Here is a tiny trained network, its code and every weight. The questions are about switching its units off for an input and a class, where a switched-off unit gives its printed mean instead of its output.

import numpy as np


def w(rows, s, z=0):
    codes = np.array(rows[::2]) - 128.0
    scale = np.full(codes.shape[1], s)
    scale[-1] = z or s
    return codes * scale


def norm(h):
    return h / np.sqrt((h * h).mean(-1, keepdims=True) + 1e-5)


def f(y):
    return np.maximum(y, 0)


def log_softmax(a):
    a = a - a.max(-1, keepdims=True)
    return a - np.log(np.exp(a).sum(-1, keepdims=True))


def net(x, mask):
    res = np.array(x, float).reshape(1, 3) / 4 @ E
    u = 0
    for l in range(2):
        y = f(norm(res) @ A[l][:, :-1].T + A[l][:, -1])
        res = res + np.where(mask[u : u + 3], y, B[l][:, -1]) @ B[l][:, :-1]
        u += 3
    return log_softmax(norm(res)[-1] @ U[:, :-1].T + U[:, -1])


A, B = {}, {}
E = w([
[194,197,47,25,116],'x0',
[207,139,63,177,100],'x1',
[35,56,2,65,78],'x2',
],0.0072)
A[0] = w([
[228,208,108,94,149,59],'L0N1',
[153,192,172,44,157,3],'L0N2',
[115,153,77,6,140,251],'L0N3',
],0.022,0.005)
B[0] = w([
[209,196,97,208,71,213],'L0N1',
[77,95,100,2,137,185],'L0N2',
[55,29,80,86,77,251],'L0N3',
],0.018)
A[1] = w([
[141,127,152,168,188,32],'L1N1',
[161,182,146,1,173,139],'L1N2',
[86,163,208,38,201,1],'L1N3',
],0.026,0.0039)
B[1] = w([
[145,82,187,92,86,232],'L1N1',
[123,105,69,4,221,254],'L1N2',
[75,191,94,216,211,242],'L1N3',
],0.017,0.0041)
U = w([
[120,180,106,78,240,161],'0',
[228,204,113,146,73,156],'1',
[137,148,162,111,148,16],'2',
[54,130,196,210,206,140],'3',
[159,88,253,166,89,108],'4',
[139,146,165,106,151,1],'5',
[76,69,43,69,88,190],'6',
],0.017,0.009)

Each question gives the input, the list of numbers given to net, and the class t.
The units are the neurons (one row each of A and B). Each row of codes is followed by its name. A weight is (code - 128) times the scale printed after its matrix; where a second scale follows, it is the last column's (A, B and U).
mask holds one flag per neuron, layer by layer. A switched-off neuron (its flag False) gives its mean, the last column of its row in B, instead of its output. The means were averaged over made-up inputs and are rounded, as every weight is.
A unit's drop is (log p(t) with every unit on - log p(t) with that unit switched off) / (log p(t) with every unit on - log p(t) with every unit switched off).
The circuit of an input: a set's keep is (log p(t) with only the set's units on - log p(t) with every unit switched off) / (log p(t) with every unit on - log p(t) with every unit switched off). Starting from all 6 units, units are removed one at a time, each time the one whose removal leaves the highest keep (on an exact tie, the one counted first), for as long as the keep stays at least 0.8.
circuit, biggest first: the units of the circuit, biggest drop first
most important unit: the unit with the biggest drop
top k neurons: the k neurons with the biggest drops, biggest first
k most important neurons of layer l: the k neurons of layer l with the biggest drops, biggest first
input [-7,-4,-7], class 3: top 2 neurons => (L0N1 L1N3)
input [-7,0,-4], class 4: top 4 neurons => (L0N2 L0N3 L1N1 L0N1)
input [2,-5,-5], class 0: most important unit => L0N3
input [2,-5,-8], class 0: top 2 neurons => (L0N2 L0N3)
input [-5,6,-5], class 4: top 4 neurons => (L0N3 L0N1 L0N2 L1N1)
input [-5,-8,3], class 3: circuit, biggest first => (L0N3 L0N2)
input [-3,-2,2], class 3: top 3 neurons => (L0N3 L0N1 L0N2)
input [-5,-1,3], class 3: top 3 neurons => (L0N3 L0N1 L1N2)
input [-8,-3,0], class 4: circuit, biggest first => (L0N2 L0N3)
input [-4,6,-5], class 4: circuit, biggest first => (L0N2 L0N3 L0N1 L1N1)
input [-3,2,-1], class 4: top 3 neurons => (L0N2 L0N3 L0N1)
input [1,-1,-8], class 1: top 3 neurons => (L0N1 L0N3 L1N3)
input [-4,-4,2], class 3: top 3 neurons => (L0N3 L0N1 L0N2)
input [-5,-7,-3], class 3: most important unit => L0N1
input [-6,0,2], class 4: 2 most important neurons of layer 1 => (L1N3 L1N2)
input [-4,-6,1], class 3: 2 most important neurons of layer 0 => (L0N3 L0N1)
input [-1,-2,-4], class 0: top 2 neurons => (L0N3 L1N2)
input [-3,4,-2], class 4: 2 most important neurons of layer 0 => (L0N2 L0N3)
input [-6,3,3], class 3: 2 most important neurons of layer 1 => (L1N2 L1N1)
input [-7,8,-4], class 4: most important unit => L0N3
